What can hang from each mark:
J435: J180 J296 J400 J457
J890: J435 J750
J953: J890
J124: J296 J890
J750: J180 J457 J693
J482: J124 J180 J400
J693: J86 J124 J457 J482 J750 J890 J953
J457: J435 J890 J953
J400: J180 J482 J750
J86: J180 J400 J482 J750 J890
J296: J124
J180: J86 J400

Known rows, with every way that one mark hangs from another:
{J750 {J180 J400} J457 {J693 J953}}: 46, 18, -89, -191, 80, 20, 263, 286, 37, 80, 26, -18, -257, -126, -30, 60, 55, 76, 255, -88, 3, -167, 139, 13, -23, 2, -31, -23, 56, -136, -61, 16, 123, 8, 97, -64, -148, -28, 10, -26, -161, 14, -35, 93, -29, -48, 122
{J750 {J180 {J86 J890} J400} {J693 J124}}: 92, -6, -48, -169, 30, 13, -5, 48, -44, 70, -48, 50, -115, -124, 36, 18, 49, 110, -95, -43, 26, -151, -10, 12, 35, 0, -64, -22, 67, -140, -120, -46, -5, -27, 80, -55, -134, -6, 38, -15, -137, 5, 46, 139, -8, -27, 98
{J693 {J890 {J750 {J180 J86}}}}: -11, -5, -95, -129, -12, 34, -19, -73, -22, -24, -32, -29, -99, -31, 36, 3, 41, 50, 63, -51, 19, -224, 28, -22, -11, -61, -34, -19, 57, -149, -143, -18, -62, 80, -5, -97, -16, -1, 34, 55, -56, 22, -51, 90, 64, -71, 36
{J435 J180 {J296 J124} {J457 J890 J953}}: 31, -47, -44, -109, 139, -11, -554, 159, -7, -175, 114, 114, -84, -170, 28, 82, 45, 116, -112, -193, -74, -130, 130, 59, 224, -253, 105, 50, -123, -307, 452, 43, 124, 62, 51, -72, -54, -77, 106, -144, -163, 29, 15, 62, -52, -24, -3
{J482 {J400 {J180 {J86 J750}}}}: 30, 1, -66, -77, -26, 38, -146, -6, 86, -64, 0, -41, 31, -61, -30, 20, 58, 77, -54, -79, 60, 22, 49, -35, -13, -6, -1, 20, 30, -121, -24, -16, -7, -20, -31, -119, 23, -43, 31, 83, -35, 47, 3, 72, -9, -62, 32
{J890 {J435 J180 J400} {J750 {J693 J482}}}: 27, -76, -138, -105, 140, 11, -592, 401, -41, -27, 30, 59, -184, 8, -24, 102, 87, -21, 228, -97, -16, -262, 47, 5, 64, -92, 38, 22, -1, -196, -18, 8, -29, 134, 10, -106, -69, -14, 29, 30, -162, 7, -6, 128, 14, -69, 3
{J435 {J180 {J86 J482}} J400}: 70, -27, -63, -98, 6, 30, -401, 225, -14, -52, 58, 27, -26, -18, 9, 10, 69, 114, -149, -86, 1, -11, -93, 15, 149, -83, 63, 93, -27, -190, 221, -13, -62, 60, -16, -69, 13, -85, 100, -15, -202, 3, 133, 201, 19, -25, 21
{J482 {J124 {J890 {J750 J457}}} {J180 J86}}: 93, -15, -85, -128, 19, 107, -58, -3, -5, 64, 69, 12, -61, -68, 9, 11, 69, 47, 55, -74, 24, -51, -40, -39, -37, -63, -7, 111, 143, -175, -256, -49, 10, -29, -76, -199, -112, -36, 111, 3, 36, 40, -38, 158, -11, -32, -40
{J890 {J435 J296 J457} {J750 {J180 J86 J400}}}: -33, -66, -207, -142, 142, -8, -474, 213, -66, -86, 54, 125, -237, 4, -10, -33, 78, 67, 173, -183, -25, -263, 109, -21, 145, -101, 130, -6, -14, -266, -18, 37, -46, 123, 11, -127, -96, 23, 50, -60, -88, 0, 20, 191, 27, -95, -18
{J693 {J86 J180} J124 J457 {J953 J890}}: 76, 196, -28, -171, 52, -1, 549, -367, 14, 91, -59, -109, -101, -173, -28, 58, 51, 82, -318, 136, 110, -144, 161, -2, 172, -324, -278, 47, 37, -179, 131, -15, 19, 75, 94, -66, 63, 47, 16, -20, -168, -41, 2, 42, 47, 25, 66
{J124 J296 {J890 J435}}: 26, -41, -115, -36, 78, -4, -214, 89, -72, 43, 102, 105, -277, -172, 35, 79, 87, -87, -190, -107, 18, -101, 22, 26, -92, -137, 179, 6, 4, -160, -29, 61, -138, 53, 30, -192, 21, -38, 38, -27, 42, 20, -113, -33, -87, 25, -4
{J124 J296 {J890 J750}}: -5, -51, -106, -42, 86, -3, -236, 57, -11, 48, 26, 92, -213, -149, 15, 14, 70, -70, -185, -102, 10, -136, 20, 31, -163, -90, 187, 14, 29, -134, -16, 42, -98, 64, 15, -179, 19, -35, 34, 9, 12, 21, -116, 5, -83, 28, -40
{J296 {J124 {J890 {J750 {J457 J435 J953}}}}}: -30, -31, -72, -88, 68, 37, -210, 15, -2, 2, -12, 50, -246, -153, -3, 114, 62, -18, -95, -125, -56, -112, -45, 21, -36, -128, 134, 6, 7, -152, 69, 37, 94, -29, -2, -139, -8, -31, 62, -6, -2, 46, -106, 96, -59, -12, -4
{J890 {J750 {J180 J86} {J457 J435 J953} J693}}: 5, -73, -116, -179, 129, 5, -81, 213, -15, -4, -54, 21, -284, 3, -13, 68, 56, 39, 165, -104, -88, -201, 154, -30, 7, 16, -42, -37, 29, -190, -81, 29, 151, 10, 3, -105, -105, -42, 25, -6, -138, 40, -105, 185, -28, -115, 27
{J750 J180 {J693 J953}}: 79, -3, -43, -151, 86, 19, 145, 237, 44, 39, 64, -14, -132, -103, 44, 73, 57, 35, 260, -52, -12, -149, 195, 24, -11, -21, -50, -5, 46, -76, 5, -16, 119, -1, 85, -36, -65, -67, 29, -21, -103, 11, -53, 79, -30, -23, 81
{J750 J457 {J693 {J86 J180} {J953 J890}}}: 67, 63, -51, -188, 118, -18, 396, 308, 31, 137, -12, -80, -21, -120, -32, 72, 41, 13, -102, 15, 42, -120, 120, -3, 4, -82, -167, 0, 45, -103, 79, 27, 164, -6, 71, -107, -67, -37, -8, -3, -166, 7, -51, 101, -40, -14, 90
{J435 {J400 J180 {J482 {J124 J890}}} {J457 J953}}: 18, 22, -46, -113, 50, 63, -517, -131, 93, -162, 92, 155, -91, -129, -46, 5, 59, 105, 41, -87, -64, 7, 89, 52, 126, -262, 136, 78, -34, -292, 258, 33, 59, 87, 71, -135, -10, -50, 152, 153, -156, 51, 47, -19, -96, -118, 40
{J457 {J435 {J400 J750}}}: 1, -36, -75, -64, -7, -9, -312, 93, 51, -125, 86, 23, -299, 31, -1, 58, 69, 43, 24, -103, -51, -105, 117, -25, 62, -104, 49, 3, -78, -171, 32, 21, 49, -2, 0, -109, 64, -63, 81, 35, -95, 52, 7, 71, -69, -69, 2
{J953 {J890 {J435 J296} {J750 {J180 J86} J457}}}: -66, -5, -188, -198, 126, 56, -38, 330, -85, 44, -10, 49, -238, -29, -34, -37, 48, -4, 7, -90, -7, -229, 50, 9, 6, -163, 25, -44, 3, -187, 94, 60, -24, 92, -28, -151, -56, 10, 32, -12, -49, 21, -145, 93, 8, -54, -2
{J296 {J124 {J890 J435}}}: -6, -12, -58, -65, 43, 49, -198, 36, -37, 20, 52, 53, -175, -170, 26, 121, 69, -40, -108, -116, -8, -92, -96, 32, -16, -137, 152, 9, 10, -116, 73, 26, 11, -26, 11, -143, 11, -31, 65, -24, 51, 37, -80, 76, -40, 16, 18
{J693 {J457 J435} J482 J890}: 45, 98, -55, -124, -51, -25, 167, -409, -58, -33, 19, -87, -245, -27, 3, 208, 9, 90, -75, 59, 102, -203, 216, -40, 56, -195, -150, 14, 15, -198, -233, 27, -78, 116, 59, -117, 28, 34, -19, 90, -103, 2, -34, -110, 114, -90, 73
{J750 J180 {J457 {J435 J400} {J953 J890}}}: -9, 8, -131, -205, 127, 29, 137, 175, -16, -9, 44, 48, -407, -57, -13, 74, 54, 61, 177, -145, -97, -119, 159, 9, 39, -130, -10, -31, -24, -253, 140, 70, 134, 23, -8, -97, -35, -58, 60, 9, -140, 58, -105, 19, -64, -104, 68
{J953 {J890 {J435 {J296 J124} {J400 J750}}}}: -52, 6, -141, -136, 58, 63, -213, 296, -5, -12, 43, 71, -185, -82, -22, -18, 55, -19, -124, -73, -8, -183, -27, 56, 6, -264, 102, -20, -44, -162, 217, 40, -28, 58, -1, -125, 17, -5, 63, 25, -47, 25, -84, 34, -37, -36, -2
{J180 {J86 J400 J482 {J750 {J693 J457}}}}: 13, -41, -97, -51, -26, -26, -18, 1, 19, -7, -129, 11, -82, -79, -2, 98, 43, 61, -513, -15, 40, 37, -45, -7, 94, 25, -78, 83, 28, -45, -116, -53, -17, -57, 22, -78, -69, 8, 11, 87, -160, -36, 40, 281, 41, -157, -8
{J890 {J435 J180 J296 {J400 J482} J457} J750}: -26, -69, -170, -104, 146, 10, -801, 355, -25, -163, 81, 151, -155, 4, -44, -34, 71, 33, 184, -166, -44, -248, 104, 13, 177, -192, 163, 47, -75, -282, 224, 52, -30, 201, 19, -130, -47, -15, 102, -26, -168, 19, 40, 108, 11, -101, -33
{J124 {J890 J435 J750}}: -25, -74, -168, -47, 107, 13, -268, 150, -110, -20, 44, 65, -188, -81, 1, 70, 80, -74, 12, -113, -15, -174, -9, -24, -8, -135, 152, 4, 20, -142, -91, 27, -97, 69, -3, -176, -9, -19, 28, 1, 14, 40, -106, 88, -37, 16, -35
{J296 {J124 {J890 {J435 J180 J457} J750}}}: -19, -33, -83, -79, 92, 48, -364, 85, -43, -18, 33, 69, -177, -149, -3, 132, 73, -18, -51, -171, -23, -127, -94, 35, 20, -127, 169, 19, 9, -158, 101, 36, 8, 30, 8, -155, -23, -17, 69, -40, 9, 24, -73, 99, -35, 11, -4
{J435 J180 {J400 {J750 J693}} {J457 J890}}: 48, -38, -58, -130, 111, 7, -587, 215, 33, -199, 133, 82, -122, -60, -24, 109, 55, 105, 35, -212, -66, -117, 24, 62, 153, -158, 106, 27, -82, -255, 245, 26, 29, 112, 63, -88, -39, -71, 84, -21, -244, 28, 51, 56, -81, -52, 29
{J457 {J435 J180 {J296 J124}} {J890 J750}}: 12, -68, -47, -85, 112, -30, -610, 155, -64, -105, 82, 45, -369, -47, 6, 78, 57, 70, -29, -129, -58, -177, 211, -26, 142, -145, 4, -18, -119, -270, 133, 50, 69, 19, -15, -100, -2, -74, 59, -99, -85, 48, -101, 64, -67, -12, -50
{J180 {J86 {J482 {J124 J296} J400} J890}}: 80, 30, -80, -67, -43, -4, -132, 74, 0, 70, 7, 16, 21, -100, 46, -13, 49, 74, -495, 11, 61, 51, 36, -6, 5, -72, 4, 104, 69, -81, -119, -25, -121, -82, -49, -132, -19, -10, 86, 94, -55, -11, 46, 137, 29, -106, -12
{J296 {J124 {J890 {J435 J400 J457}}}}: 1, -9, -74, -87, 80, 45, -324, 19, -26, -8, 64, 91, -170, -170, 20, 114, 66, -8, -93, -157, -19, -85, -112, 52, 20, -161, 202, 29, -1, -158, 110, 44, 6, -2, 20, -135, 14, -30, 68, -24, 13, 36, -38, 64, -34, -1, 19
{J750 {J457 {J435 {J400 {J180 J86}}} {J953 J890}}}: -14, -4, -113, -164, 51, 28, -35, 80, -12, -35, -14, 21, -322, -40, -50, 72, 57, 76, -87, -81, -70, -58, 84, -21, 72, -157, -22, -15, -54, -261, 121, 64, 98, 5, -5, -129, -7, -55, 54, 31, -133, 61, -74, 69, -57, -87, 47
{J86 J482 {J750 {J693 {J124 J890} J953}}}: 34, -36, -95, -53, 15, -36, 80, 101, 69, -8, -31, -5, -170, -140, 13, 87, 40, -18, -329, 26, 55, -48, 104, 40, 61, -98, -52, 82, 1, 3, -63, -44, 73, -47, 64, -33, -93, 1, 57, 72, -165, -22, -30, 148, 18, -106, -10
{J124 J296 {J890 {J435 J180} J750}}: 8, -76, -140, -37, 117, 3, -395, 195, -78, 24, 62, 107, -295, -142, -1, 80, 98, -84, -106, -138, 2, -160, 7, 21, -82, -115, 176, 7, 11, -190, -10, 55, -152, 120, 10, -199, -14, -24, 40, -39, -1, 5, -123, 12, -86, 31, -37
{J750 J180 J457 {J693 {J86 J482}}}: 88, 39, -32, -205, 150, -35, 391, 288, 33, 76, 75, -30, -162, -77, 6, 80, 28, 11, 104, -53, 8, -154, 138, 18, -29, 33, -122, -33, 82, -107, 16, 50, 180, -24, 39, -61, -89, -65, 26, 7, -158, 34, -36, 99, -28, -102, 116
{J457 {J435 {J400 {J180 J86} J482}} {J953 J890}}: -11, -11, -98, -144, -1, 47, -366, -10, 3, -114, -8, 73, -329, -48, -52, 46, 77, 96, -121, -15, -111, -7, 134, -15, 118, -256, 2, -1, -82, -304, 216, 35, 79, -1, 15, -126, 37, -70, 91, 120, -159, 47, -70, 42, -133, -77, 13
{J124 J296 {J890 {J750 {J180 {J86 J482}} J457}}}: 13, -26, -119, -114, 115, -11, -77, 91, -28, 86, 35, 103, -309, -146, 2, 9, 59, -48, -186, -116, 1, -106, 25, 35, -152, -63, 161, 0, 60, -159, -39, 66, -72, 75, 5, -172, -35, -27, 40, 2, -25, 5, -114, 33, -60, -16, -16
{J400 J180 {J750 J457}}: -52, 28, -10, -76, -68, 32, 112, 18, 150, -136, 69, -13, -229, -17, -109, 71, 53, -14, 48, -82, -6, -108, 58, -21, -64, -97, -41, -116, -19, -112, 102, -14, 100, 110, 46, -145, -20, -16, 106, 115, -40, 46, -61, 31, -105, -76, 60
{J86 J400 {J482 J124} J750 J890}: -25, -10, -137, 96, -9, -62, -43, 130, 91, 40, -121, 89, -52, -202, 6, 109, 47, -9, -676, -28, 75, 67, -8, 28, 35, -61, -99, 159, 48, 63, -147, -111, -116, -61, -20, -81, -100, 95, 85, 268, -114, -57, 47, 130, -1, -226, -76
{J693 J86 {J482 {J400 J180}} {J750 J457}}: 48, 149, -10, -171, -11, -73, 334, -211, 106, 22, 94, -119, -34, -38, -26, 124, 52, 73, 46, 23, 150, -102, 187, -57, -15, -62, -165, 7, 64, -136, -5, 9, 115, 49, -2, -101, 13, 6, -23, 144, -163, -12, 109, 81, 37, -106, 79
{J693 J86 {J750 J457} J890}: 12, 81, -47, -145, -46, -47, 457, -276, 14, -2, 17, -131, -63, -53, 27, 101, 46, 82, -84, 14, 110, -226, 68, -51, 45, -76, -164, -22, 44, -144, -65, 4, 24, 65, 16, -75, 13, 11, -15, 44, -147, 5, 44, 130, 61, -116, 83
{J750 J180 {J693 J86 J482 {J953 J890}}}: 106, 101, -24, -241, 110, -11, 285, 166, 48, 98, 96, -57, -107, -124, 35, 92, 53, 35, 207, 46, 42, -148, 173, 27, -28, -106, -172, 1, 88, -104, 9, 12, 142, 14, 84, -49, -49, -35, -3, 53, -164, -29, -15, 59, -28, 5, 102

Rows:
22, -33, -49, -91, 118, 16, -562, 113, 107, -50, 65, 165, -84, -142, -30, -74, 42, 41, -50, -107, -1, -150, -70, 68, 3, -223, 206, 2, -44, -215, 302, 33, 30, 136, 35, -49, 36, -48, 79, 0, -61, 48, 70, 9, -37, -8, -8
{J435 {J296 {J124 {J890 J750}}} {J400 J180}}
-28, -33, -160, -144, 39, 47, -394, 95, 13, -104, -23, 76, -340, -21, -43, 28, 79, 57, -1, -55, -133, -104, 173, -16, 65, -247, 39, 33, -51, -291, 152, 13, 102, -13, -21, -125, 18, -64, 88, 115, -163, 52, -100, 59, -119, -92, -38
{J457 {J435 {J400 {J482 J180}}} {J953 {J890 J750}}}
-80, -18, -194, -131, 86, 67, -268, 289, -94, -21, -21, 25, -185, -32, -64, 40, 75, 33, -43, -134, 3, -194, 13, 11, 70, -159, 67, 4, -17, -207, 128, 34, -96, 81, -12, -179, -49, 17, 40, 21, -82, 7, -109, 93, -29, -10, -14
{J953 {J890 {J435 {J180 J400} J457} J750}}
-18, 15, -97, -81, -32, 28, -1, 203, 132, -98, 48, -53, -58, -45, -32, 5, 45, -8, 46, -113, 5, -99, 95, -12, -100, -57, 59, 2, 27, -82, -39, 6, 53, -25, -36, -140, 14, -29, 52, 79, -59, 60, -38, 42, -24, -98, 29
{J482 {J400 {J750 J457}}}
-14, -53, -158, -67, 129, -5, -241, 147, -66, 58, 45, 110, -353, -142, -9, 60, 82, -103, -116, -132, 0, -173, 27, 18, -127, -114, 182, -11, 22, -181, -83, 81, -113, 96, 9, -208, -19, -10, 24, -17, 18, 22, -152, -2, -68, -13, -23
{J124 J296 {J890 J435 {J750 J457}}}
13, -46, -99, -78, 102, 6, -448, 286, -49, -111, 128, 84, -125, -72, 12, 89, 69, 33, 27, -185, -3, -173, 74, 20, 188, -159, 102, 30, -80, -223, 243, 50, 7, 93, 29, -126, -41, -32, 94, -126, -61, 18, 22, 83, 8, -38, 16
{J890 {J435 J180 {J296 J124} J457}}
68, -15, -6, -117, -8, 20, 23, -14, 11, 1, -51, -32, -60, -106, 50, 41, 21, 13, -82, 20, 42, -235, 64, 26, 2, -78, -110, -16, 27, -105, -119, -19, 36, -9, 76, -59, -51, -25, 32, 13, -91, 49, -43, 16, 46, -48, 91
{J750 {J693 J124 J890}}
94, 26, -13, -183, 114, -89, 85, 244, 27, 32, 85, -41, -163, -33, -2, 103, 19, 19, 12, 9, 41, -181, 202, -28, 15, -47, -161, -9, -5, -162, -41, 86, 214, -12, 56, -106, -61, -56, -3, -11, -170, 39, 16, 57, -11, -68, 88
{J750 {J457 {J435 J296}} {J693 J86 J482}}
29, -48, -96, -106, 84, 12, -477, 243, -76, -104, 111, 82, -108, -60, 18, 78, 71, 66, -45, -171, -4, -134, 22, 6, 217, -143, 90, 34, -72, -241, 207, 49, -6, 85, 24, -133, -51, -32, 90, -147, -72, 6, 46, 148, 23, -38, 19
{J890 {J435 {J180 J86} {J296 J124} J457}}
-21, -28, -90, -78, 83, 51, -370, 62, -18, 13, 21, 83, -200, -150, 7, 88, 74, -38, -52, -132, -27, -136, -120, 40, -27, -147, 192, 15, 17, -142, 60, 29, -1, 13, -3, -132, 12, -17, 60, 0, 17, 35, -69, 98, -31, -5, -8
{J296 {J124 {J890 {J435 J400} J750}}}
-9, -33, -44, -80, 68, 46, -226, 68, 8, 36, -13, 45, -114, -161, 11, 91, 53, -32, -103, -105, -15, -132, -91, 43, -79, -86, 145, 8, 36, -89, 57, 14, 61, -27, 17, -126, -14, -33, 49, -1, 14, 38, -90, 100, -46, 14, 1
{J296 {J124 {J890 {J750 J693}}}}
-72, 78, -11, -153, -79, 51, 83, 60, 79, -141, 123, 32, -314, -52, -53, -2, 30, -29, 165, -48, -70, -116, 168, -1, -62, -143, 0, -85, -12, -117, 122, 10, 155, 61, 57, -170, -57, -33, 149, 133, -113, 44, -133, 33, -117, -139, 65
{J400 J482 {J750 J180 {J457 J890}}}
-36, 70, 37, -87, -129, 90, -50, 44, 172, -96, 147, 53, -243, -86, -15, -50, 54, -37, 138, 11, -29, -89, 175, 40, -113, -137, 3, -13, 26, -81, 73, -15, 103, 43, 45, -193, -56, -9, 210, 172, -56, 12, -94, 11, -135, -154, 41
{J400 {J482 {J124 J296}} {J750 J180}}
18, 43, -45, -79, -8, 35, 181, -410, -6, -74, -75, -16, -219, -114, 15, 95, 40, 55, -176, 31, 0, -203, 160, 12, 122, -244, -90, 31, -20, -192, 52, -18, 25, 24, 67, -57, 32, 1, 62, -20, -114, 49, -54, 31, 59, -88, 52
{J693 J124 {J457 J953}}
68, 15, -62, -57, -73, 107, -46, 14, 79, 38, 94, -18, -58, -64, 4, -6, 84, 87, 127, -65, 58, -85, 49, -27, -19, -55, -21, 120, 103, -157, -172, -99, 6, -86, -50, -153, -92, -29, 134, 59, 12, 40, 25, 112, -39, -48, -9
{J482 J124 {J180 J400}}
50, 4, -154, 21, -39, -26, -6, 80, 82, 81, -2, 66, -89, -155, 3, 78, 62, 40, -523, -34, 109, 14, 51, 15, -40, -78, -25, 151, 80, -20, -172, -124, -106, -60, -32, -105, -135, 54, 124, 184, -83, -44, 25, 88, -38, -164, -80
{J86 {J482 {J124 J296} {J180 J400}} J750 J890}
29, -53, -99, -68, 92, 24, -548, 352, -22, -69, 117, 101, -149, -76, 15, 36, 80, 16, 56, -137, -10, -183, -14, 33, 141, -187, 123, 33, -76, -220, 251, 31, -26, 107, 7, -81, 3, -46, 91, -91, -90, 26, 53, 88, 5, -37, 13
{J890 {J435 J180 {J296 J124} J400}}
18, -46, -31, -42, -49, 21, -315, 87, -22, -92, 21, -12, -221, -17, -4, 109, 75, 94, -107, -72, -5, 21, 88, -54, 163, -7, -100, 66, -57, -169, 9, 2, 33, -22, -8, -161, -34, -47, 101, 4, -110, 12, 2, 158, -51, -68, 5
{J457 {J435 {J180 {J86 {J400 {J482 J124}} J750}}}}
52, -53, -111, -98, 54, 22, -429, 253, -73, -44, 70, 42, -135, -23, 16, 125, 89, 37, 32, -91, 15, -101, -47, -7, 153, -92, 12, 49, -36, -188, 28, 2, -54, 84, 14, -109, -45, -33, 51, -22, -152, -1, 52, 171, 20, -61, 36
{J890 {J435 {J180 {J86 {J750 {J693 J482}}}} J400}}
-42, -86, -184, -71, 126, 16, -500, 242, -72, -142, 26, 59, -208, 1, -23, 123, 102, 10, 163, -184, -72, -222, 122, -24, 169, -129, 69, 30, -40, -249, 84, 18, -18, 110, -5, -150, -60, -9, 72, -24, -115, 16, -55, 164, -12, -83, -26
{J890 {J435 J180 {J457 J953}} J750}
3, 5, -96, -156, 58, 16, -312, 31, 90, -163, 112, 101, -115, -12, 2, 7, 52, 99, 82, -198, -58, -99, 2, 47, 88, -128, 157, 27, -29, -202, 154, 22, 37, 87, 39, -94, 6, -35, 100, 35, -161, 22, 99, 110, -26, -106, 34
{J435 {J400 {J750 {J180 J86}}} J457}
